[141 63]
[91 176]
[105 156]
[100 179]
->
[91 176]
[100 179]
[105 156]
[141 63]

[76 156 157]
[165 94 102]
[141 143 122]
[112 184 158]
[136 165 107]
->
[76 156 157]
[112 184 158]
[136 165 107]
[141 143 122]
[165 94 102]

[134 118 114 132]
[128 127 127 128]
[110 158 168 117]
[103 169 183 113]
[129 127 126 128]
[136 116 111 133]
[102 171 186 112]
->
[102 171 186 112]
[103 169 183 113]
[110 158 168 117]
[128 127 127 128]
[129 127 126 128]
[134 118 114 132]
[136 116 111 133]

[160 142 135 149 121 108 110 138 118 133 113 125 157]
[129 135 132 138 111 126 98 86 96 134 94 103 121]
[127 106 101 130 142 139 155 104 128 97 140 162 94]
[108 138 172 117 169 137 136 166 141 150 131 143 143]
[175 185 115 192 115 159 97 107 135 173 128 106 129]
[124 128 143 113 123 178 156 164 159 151 162 155 132]
->
[108 138 172 117 169 137 136 166 141 150 131 143 143]
[124 128 143 113 123 178 156 164 159 151 162 155 132]
[127 106 101 130 142 139 155 104 128 97 140 162 94]
[129 135 132 138 111 126 98 86 96 134 94 103 121]
[160 142 135 149 121 108 110 138 118 133 113 125 157]
[175 185 115 192 115 159 97 107 135 173 128 106 129]

[106 97 150 144 153 126 110 122]
[139 114 107 64 142 112 69 91]
[135 100 148 122 162 148 118 89]
[116 169 132 107 187 145 109 135]
[164 102 118 143 57 143 95 94]
[122 109 175 138 131 142 115 184]
[102 86 125 174 143 130 99 131]
->
[102 86 125 174 143 130 99 131]
[106 97 150 144 153 126 110 122]
[116 169 132 107 187 145 109 135]
[122 109 175 138 131 142 115 184]
[135 100 148 122 162 148 118 89]
[139 114 107 64 142 112 69 91]
[164 102 118 143 57 143 95 94]

[157 132 128 134 132 135 131 127 135 131 124 120]
[189 126 140 158 142 103 165 113 153 140 107 63]
[191 129 141 163 144 104 171 111 153 141 108 61]
[136 130 130 129 129 131 126 127 128 130 128 124]
[135 130 128 125 128 133 128 131 129 131 129 128]
[199 136 153 136 141 110 202 143 143 132 116 54]
[168 133 136 133 137 125 155 132 138 133 120 97]
->
[135 130 128 125 128 133 128 131 129 131 129 128]
[136 130 130 129 129 131 126 127 128 130 128 124]
[157 132 128 134 132 135 131 127 135 131 124 120]
[168 133 136 133 137 125 155 132 138 133 120 97]
[189 126 140 158 142 103 165 113 153 140 107 63]
[191 129 141 163 144 104 171 111 153 141 108 61]
[199 136 153 136 141 110 202 143 143 132 116 54]

[121 137 140 119 115 126]
[94 183 157 137 156 131]
[125 122 114 133 138 128]
[113 141 149 102 99 141]
->
[94 183 157 137 156 131]
[113 141 149 102 99 141]
[121 137 140 119 115 126]
[125 122 114 133 138 128]

[85 137 143 110 142 144 114 157]
[139 114 201 139 145 113 143 96]
[162 131 122 142 109 102 130 120]
[125 141 107 151 162 116 115 100]
[124 115 104 110 134 160 116 161]
[135 151 124 150 115 155 141 129]
[111 149 120 96 152 127 140 143]
->
[85 137 143 110 142 144 114 157]
[111 149 120 96 152 127 140 143]
[124 115 104 110 134 160 116 161]
[125 141 107 151 162 116 115 100]
[135 151 124 150 115 155 141 129]
[139 114 201 139 145 113 143 96]
[162 131 122 142 109 102 130 120]

[131 74 115 67 147 143]
[154 119 111 108 123 152]
[135 131 147 143 105 138]
[124 101 135 95 174 149]
[64 172 144 171 163 113]
[128 103 115 103 121 150]
->
[64 172 144 171 163 113]
[124 101 135 95 174 149]
[128 103 115 103 121 150]
[131 74 115 67 147 143]
[135 131 147 143 105 138]
[154 119 111 108 123 152]
---
[101 165 101 106 135 172 101 144 133 136 143 150]
[109 169 72 72 129 173 101 163 114 153 121 129]
[159 125 152 151 132 143 162 73 81 96 164 146]
[106 130 80 111 107 164 120 128 112 130 151 128]
->
[101 165 101 106 135 172 101 144 133 136 143 150]
[159 125 152 151 132 143 162 73 81 96 164 146]

[173 78]
[135 156]
[72 123]
->
[173 78]
[72 123]

[140 111 110 112 112 111 122 108]
[155 146 119 154 125 120 132 122]
[129 156 83 135 105 146 112 82]
[124 124 135 112 142 129 119 119]
[123 163 126 111 143 184 117 147]
[136 130 109 134 138 138 123 157]
[147 138 137 106 122 140 127 135]
[134 158 131 70 109 120 121 135]
[115 95 126 108 153 115 129 98]
[122 122 142 149 125 142 118 129]
[133 141 94 133 131 126 118 119]
[130 132 115 135 121 112 129 123]
->
[140 111 110 112 112 111 122 108]
[129 156 83 135 105 146 112 82]
[123 163 126 111 143 184 117 147]
[147 138 137 106 122 140 127 135]
[115 95 126 108 153 115 129 98]
[133 141 94 133 131 126 118 119]

[106 117 77 117]
[150 63 101 130]
[105 97 126 168]
->
[106 117 77 117]
[105 97 126 168]

[123 151 115 136 123 148 123 122 113 119 127 115 108 118 118 130]
[118 137 110 140 120 153 120 119 107 148 125 113 114 120 117 131]
[103 167 82 157 152 141 80 112 126 115 133 112 59 124 92 105]
[119 163 108 141 138 133 107 121 128 154 131 120 87 122 111 117]
[108 126 95 150 133 160 105 110 102 151 122 108 105 126 103 121]
[113 116 107 141 148 125 106 112 129 119 123 128 110 143 107 106]
->
[123 151 115 136 123 148 123 122 113 119 127 115 108 118 118 130]
[103 167 82 157 152 141 80 112 126 115 133 112 59 124 92 105]
[108 126 95 150 133 160 105 110 102 151 122 108 105 126 103 121]

[155 118 93]
[139 135 148]
[113 130 143]
[113 129 153]
[141 97 61]
[108 134 163]
[141 125 120]
[136 92 73]
[126 124 134]
[149 102 58]
[137 108 94]
->
[155 118 93]
[113 130 143]
[141 97 61]
[141 125 120]
[126 124 134]
[137 108 94]
---
[132 90 167 151 144 95 127 114 72 136 144 116]
[121 135 124 112 184 154 111 138 163 121 134 69]
[121 148 129 117 139 85 124 80 161 146 144 116]
->
[144 116 132 90 167 151 144 95 127 114 72 136]
[134 69 121 135 124 112 184 154 111 138 163 121]
[144 116 121 148 129 117 139 85 124 80 161 146]

[82 112 141 105 169 105 155 140]
[131 170 123 133 102 151 143 139]
[161 88 173 157 142 139 114 84]
[135 126 83 157 166 105 131 151]
[127 128 132 118 61 97 146 139]
[120 136 100 96 142 169 94 112]
[134 138 95 89 142 173 82 97]
->
[155 140 82 112 141 105 169 105]
[143 139 131 170 123 133 102 151]
[114 84 161 88 173 157 142 139]
[131 151 135 126 83 157 166 105]
[146 139 127 128 132 118 61 97]
[94 112 120 136 100 96 142 169]
[82 97 134 138 95 89 142 173]

[148 110 167 86 132 110 115]
[139 136 121 147 151 67 155]
->
[110 115 148 110 167 86 132]
[67 155 139 136 121 147 151]

[195 108 119]
[109 122 124]
[68 150 135]
[77 130 126]
[61 145 130]
->
[108 119 195]
[122 124 109]
[150 135 68]
[130 126 77]
[145 130 61]

[86 70 117 120 144 154]
[95 103 98 108 130 100]
->
[144 154 86 70 117 120]
[130 100 95 103 98 108]

[125 76 119 161 147 178 171 102 76 133 144 99 116]
[125 186 119 73 130 192 171 87 76 160 159 99 91]
[125 76 119 161 173 192 146 102 78 133 144 99 116]
[83 76 119 161 173 192 171 102 76 78 121 99 148]
[125 114 160 161 173 107 104 102 122 159 144 99 104]
[125 100 119 161 173 192 171 102 76 133 139 99 116]
->
[99 116 125 76 119 161 147 178 171 102 76 133 144]
[99 91 125 186 119 73 130 192 171 87 76 160 159]
[99 116 125 76 119 161 173 192 146 102 78 133 144]
[99 148 83 76 119 161 173 192 171 102 76 78 121]
[99 104 125 114 160 161 173 107 104 102 122 159 144]
[99 116 125 100 119 161 173 192 171 102 76 133 139]
